Here is a tiny trained network, its code and every weight. The questions are about switching its units off for an input and a target symbol, where a switched-off unit gives its printed mean instead of its output.

import numpy as np


def w(rows, s, z=0):
    codes = np.array(rows[::2]) - 128.0
    scale = np.full(codes.shape[1], s)
    scale[-1] = z or s
    return codes * scale


def norm(h):
    return h / np.sqrt((h * h).mean(-1, keepdims=True) + 1e-5)


def f(y):
    return y / 2 * (1 + np.tanh(0.7978845608 * (y + 0.044715 * y**3)))


def softmax(a):
    e = np.exp(a - a.max(-1, keepdims=True))
    return e / e.sum(-1, keepdims=True)


def log_softmax(a):
    a = a - a.max(-1, keepdims=True)
    return a - np.log(np.exp(a).sum(-1, keepdims=True))


def net(x, mask):
    ids = ['δεζξπφ'.index(c) for c in x.split()]
    T = len(ids)
    res = E[ids] + P[:T]
    q, k, v = (norm(res) @ M[0].T for M in (Q, K, V))
    z = softmax(np.where(np.tri(T) > 0, q @ k.T / 3**0.5, -1e9)) @ v
    res = res + np.where(mask[0], z, O[0][:, -1]) @ O[0][:, :-1]
    y = f(norm(res) @ A[0][:, :-1].T + A[0][:, -1])
    res = res + np.where(mask[1:9], y, B[0][:, -1]) @ B[0][:, :-1]
    return log_softmax(norm(res)[-1] @ U[:, :-1].T + U[:, -1])


Q, K, V, O, A, B = {}, {}, {}, {}, {}, {}
E = w([
[155,63,153,94,142],'δ',
[241,154,147,74,147],'ε',
[125,107,120,84,45],'ζ',
[144,75,165,74,151],'ξ',
[46,121,254,82,144],'π',
[95,139,49,196,138],'φ',
],0.0086)
P = w([
[146,131,208,254,106],'0',
[160,183,120,185,130],'1',
[149,174,113,160,138],'2',
[139,159,100,132,134],'3',
[103,132,101,134,96],'4',
[91,128,95,147,84],'5',
[55,157,91,154,63],'6',
[55,160,118,89,111],'7',
[63,162,110,69,139],'8',
[69,124,128,101,123],'9',
[49,120,132,122,95],'10',
[27,147,111,145,73],'11',
],0.0047)
Q[0] = w([
[136,162,137,123,192],'h0',
[252,164,140,146,203],'h0',
[205,121,155,119,182],'h0',
],0.016)
K[0] = w([
[110,66,142,157,92],'h0',
[157,74,217,217,91],'h0',
[147,145,188,255,62],'h0',
],0.01)
V[0] = w([
[145,101,152,118,254],'h0',
[82,55,169,108,82],'h0',
[148,58,91,192,122],'h0',
],0.0059)
O[0] = w([
[133,98,91,106,232,145],'h0',
[126,89,5,204,63,251],'h0',
[11,144,154,253,161,103],'h0',
],0.0052,0.0021)
A[0] = w([
[36,198,65,120,45,195],'n0',
[137,254,151,185,128,151],'n1',
[15,105,191,123,141,74],'n2',
[105,57,119,156,162,194],'n3',
[3,130,53,249,165,3],'n4',
[125,148,119,77,86,243],'n5',
[201,145,117,205,193,92],'n6',
[105,171,215,191,172,68],'n7',
],0.0073,0.0029)
B[0] = w([
[157,20,173,116,131,252],'n0',
[48,133,112,170,165,141],'n1',
[160,131,76,70,2,199],'n2',
[48,164,133,98,103,200],'n3',
[222,200,102,164,214,187],'n4',
[119,105,154,213,115,234],'n5',
[83,61,147,79,99,146],'n6',
[191,206,41,102,141,137],'n7',
],0.0072,0.0041)
U = w([
[7,104,119,114,172,97],'δ',
[154,144,235,83,180,96],'ε',
[120,107,192,210,100,117],'ζ',
[147,67,60,74,139,64],'ξ',
[182,176,90,96,75,145],'π',
[84,170,125,160,163,255],'φ',
],0.012,0.006)

Each question gives the input, a string of symbols that net reads in full, and the target symbol t.
The units are the heads (3 rows each of Q, K, V and O) and the neurons (one row each of A and B). Each row of codes is followed by its name. A weight is (code - 128) times the scale printed after its matrix; where a second scale follows, it is the last column's (O, A, B and U).
mask holds one flag per unit, heads first, then neurons. A switched-off unit (its flag False) gives its mean, the last column of its rows in O or B, instead of its output. The means were averaged over made-up inputs and are rounded, as every weight is.
A unit's drop is (log p(t) with every unit on - log p(t) with that unit switched off) / (log p(t) with every unit on - log p(t) with every unit switched off).
The circuit of an input: a set's keep is (log p(t) with only the set's units on - log p(t) with every unit switched off) / (log p(t) with every unit on - log p(t) with every unit switched off). Starting from all 9 units, units are removed one at a time, each time the one whose removal leaves the highest keep (on an exact tie, the one counted first), for as long as the keep stays at least 0.8.
circuit, biggest first: the units of the circuit, biggest drop first
most important unit: the unit with the biggest drop
top k neurons: the k neurons with the biggest drops, biggest first
drop when u is switched off: that unit's drop, to one decimal
input ζ ξ ξ ξ ξ δ ξ ξ, target δ: top 2 neurons	n2, n0
input ε φ ζ ξ ε π δ, target δ: circuit, biggest first	n2, n3
input ξ ζ π δ ξ ε, target ξ: top 2 neurons	n6, n2
input δ π ξ ξ ε ξ π π ζ, target ζ: most important unit	n5
input ε δ ξ φ ζ ξ δ, target π: circuit, biggest first	h0, n2
input ξ ε ξ ξ φ ζ ζ ζ δ, target ζ: circuit, biggest first	h0, n5
input π δ ε φ ξ φ δ, target π: circuit, biggest first	h0, n2, n0
input δ π π δ, target φ: circuit, biggest first	h0, n0
input ζ ξ ε φ ζ ζ ξ, target π: circuit, biggest first	n2, h0
input π π ε ξ δ ξ, target ε: circuit, biggest first	h0, n2
input φ δ ξ ξ ζ ξ δ ζ ξ ξ ξ δ, target δ: top 2 neurons	n2, n3
input δ ζ ξ, target φ: circuit, biggest first	h0, n4
input ξ π ξ ζ ξ π ζ ξ ε δ ε, target ξ: top 3 neurons	n6, n0, n2
input ξ ζ ε φ π π, target π: top 2 neurons	n2, n7
input ζ ξ φ ξ π ξ ξ, target δ: top 2 neurons	n3, n0
input δ π ξ δ π ξ ε ε, target δ: top neuron	n6
input ξ ζ ζ ξ π π ζ φ ζ ξ, target ζ: drop when h0 is switched off	1.1
input ξ ε π ζ ξ ξ ε ζ ε ξ δ, target ε: drop when h0 is switched off	1.5
input φ ζ ξ π φ ζ δ ξ ξ ε, target φ: drop when n0 is switched off	0.1
input ζ ζ ζ δ, target ζ: top neuron	n2
